Here is a tiny trained network, its code and every weight. The questions are about switching its units off for an input and a class, where a switched-off unit gives its printed mean instead of its output.

import numpy as np


def w(rows, s, z=0):
    codes = np.array(rows[::2]) - 128.0
    scale = np.full(codes.shape[1], s)
    scale[-1] = z or s
    return codes * scale


def norm(h):
    return h / np.sqrt((h * h).mean(-1, keepdims=True) + 1e-5)


def f(y):
    return y / 2 * (1 + np.tanh(0.7978845608 * (y + 0.044715 * y**3)))


def log_softmax(a):
    a = a - a.max(-1, keepdims=True)
    return a - np.log(np.exp(a).sum(-1, keepdims=True))


def net(x, mask):
    res = np.array(x, float).reshape(1, 7) / 4 @ E
    u = 0
    for l in range(3):
        y = f(norm(res) @ A[l][:, :-1].T + A[l][:, -1])
        res = res + np.where(mask[u : u + 4], y, B[l][:, -1]) @ B[l][:, :-1]
        u += 4
    return log_softmax(norm(res)[-1] @ U[:, :-1].T + U[:, -1])


A, B = {}, {}
E = w([
[109,233,80,87,202,76],'x0',
[79,63,126,110,195,86],'x1',
[154,78,91,77,115,69],'x2',
[112,150,234,124,22,111],'x3',
[243,154,204,151,173,214],'x4',
[139,106,105,188,171,14],'x5',
[1,134,175,140,168,142],'x6',
],0.0068)
A[0] = w([
[138,161,175,53,200,123,49],'L0N1',
[9,131,117,79,141,169,17],'L0N2',
[114,127,176,102,250,178,251],'L0N3',
[157,41,109,119,91,189,137],'L0N4',
],0.013,0.0019)
B[0] = w([
[135,44,138,140,118,191,184],'L0N1',
[61,250,181,179,127,93,221],'L0N2',
[116,137,105,108,209,126,254],'L0N3',
[192,130,92,174,78,136,215],'L0N4',
],0.015,0.0064)
A[1] = w([
[116,159,241,128,137,218,111],'L1N1',
[103,93,85,27,104,54,3],'L1N2',
[172,196,202,135,188,136,163],'L1N3',
[1,134,72,106,123,231,173],'L1N4',
],0.012,0.0021)
B[1] = w([
[204,219,42,98,39,145,254],'L1N1',
[254,159,235,11,95,75,163],'L1N2',
[2,156,55,64,68,173,255],'L1N3',
[85,239,106,136,85,12,237],'L1N4',
],0.0085,0.0052)
A[2] = w([
[163,228,153,175,90,212,237],'L2N1',
[97,119,152,163,218,113,109],'L2N2',
[182,169,254,137,122,216,1],'L2N3',
[118,88,237,130,71,93,127],'L2N4',
],0.013,0.0031)
B[2] = w([
[79,178,175,176,201,77,250],'L2N1',
[52,7,76,115,19,161,155],'L2N2',
[75,177,180,110,25,245,145],'L2N3',
[96,47,189,141,216,138,162],'L2N4',
],0.012,0.011)
U = w([
[179,160,199,174,25,207,16],'0',
[41,32,81,105,108,66,39],'1',
[246,92,26,207,83,93,79],'2',
[167,34,229,144,95,103,165],'3',
[122,64,18,67,162,228,58],'4',
[240,126,142,2,95,82,13],'5',
[48,236,119,133,126,91,253],'6',
],0.012,0.0041)

Each question gives the input, the list of numbers given to net, and the class t.
The units are the neurons (one row each of A and B). Each row of codes is followed by its name. A weight is (code - 128) times the scale printed after its matrix; where a second scale follows, it is the last column's (A, B and U).
mask holds one flag per neuron, layer by layer. A switched-off neuron (its flag False) gives its mean, the last column of its row in B, instead of its output. The means were averaged over made-up inputs and are rounded, as every weight is.
A unit's drop is (log p(t) with every unit on - log p(t) with that unit switched off) / (log p(t) with every unit on - log p(t) with every unit switched off).
The circuit of an input: a set's keep is (log p(t) with only the set's units on - log p(t) with every unit switched off) / (log p(t) with every unit on - log p(t) with every unit switched off). Starting from all 12 units, units are removed one at a time, each time the one whose removal leaves the highest keep (on an exact tie, the one counted first), for as long as the keep stays at least 0.8.
circuit, biggest first: the units of the circuit, biggest drop first
unit that matters most: the unit with the biggest drop
top k neurons: the k neurons with the biggest drops, biggest first
k most important neurons of layer l: the k neurons of layer l with the biggest drops, biggest first
input [0,8,-3,2,-7,7,2], class 1: top 2 neurons -> [L2N2 L1N1]
input [-8,6,-4,-6,3,1,6], class 4: unit that matters most -> L0N3
input [-1,6,7,7,-6,2,1], class 3: top 2 neurons -> [L2N4 L1N2]
input [-7,8,1,6,-1,-1,-5], class 2: top 4 neurons -> [L0N4 L0N2 L1N2 L2N1]
input [1,8,0,5,-1,6,5], class 1: circuit, biggest first -> [L2N2 L2N1]
input [8,-7,7,8,-7,1,-2], class 5: top 2 neurons -> [L0N2 L1N2]
input [6,3,3,5,-8,2,-4], class 5: circuit, biggest first -> [L1N2 L2N1]
input [8,6,5,8,2,2,1], class 3: top 2 neurons -> [L0N2 L0N1]
input [-4,6,1,4,6,4,-1], class 3: top 2 neurons -> [L0N2 L1N1]
input [3,8,7,5,3,2,-8], class 3: 3 most important neurons of layer 1 -> [L1N1 L1N3 L1N4]
input [2,-2,3,-4,2,7,-1], class 2: 2 most important neurons of layer 1 -> [L1N3 L1N2]
input [3,8,2,3,3,8,-4], class 1: circuit, biggest first -> [L1N1 L2N2]
input [2,3,-4,-3,1,2,2], class 1: circuit, biggest first -> [L2N2 L1N1]
input [-7,2,8,-6,7,5,3], class 2: circuit, biggest first -> [L0N4]
input [-8,-3,2,8,-3,0,-6], class 3: top 3 neurons -> [L2N4 L1N1 L0N2]
input [0,1,3,-3,0,3,-4], class 5: circuit, biggest first -> [L0N2 L1N2 L0N1 L2N1]
input [1,3,-3,2,-2,-8,-7], class 0: 3 most important neurons of layer 1 -> [L1N4 L1N3 L1N1]
input [-6,8,2,5,0,-2,-4], class 2: top 3 neurons -> [L0N4 L0N2 L1N2]
input [-2,1,6,-3,3,3,3], class 1: circuit, biggest first -> [L1N1 L2N2]
input [3,5,2,-5,-1,6,-3], class 2: circuit, biggest first -> [L2N1]
input [6,5,3,-8,1,7,-7], class 4: 2 most important neurons of layer 1 -> [L1N4 L1N1]
input [1,-4,-5,-5,-3,-1,-7], class 2: top 4 neurons -> [L0N2 L1N3 L1N4 L2N3]
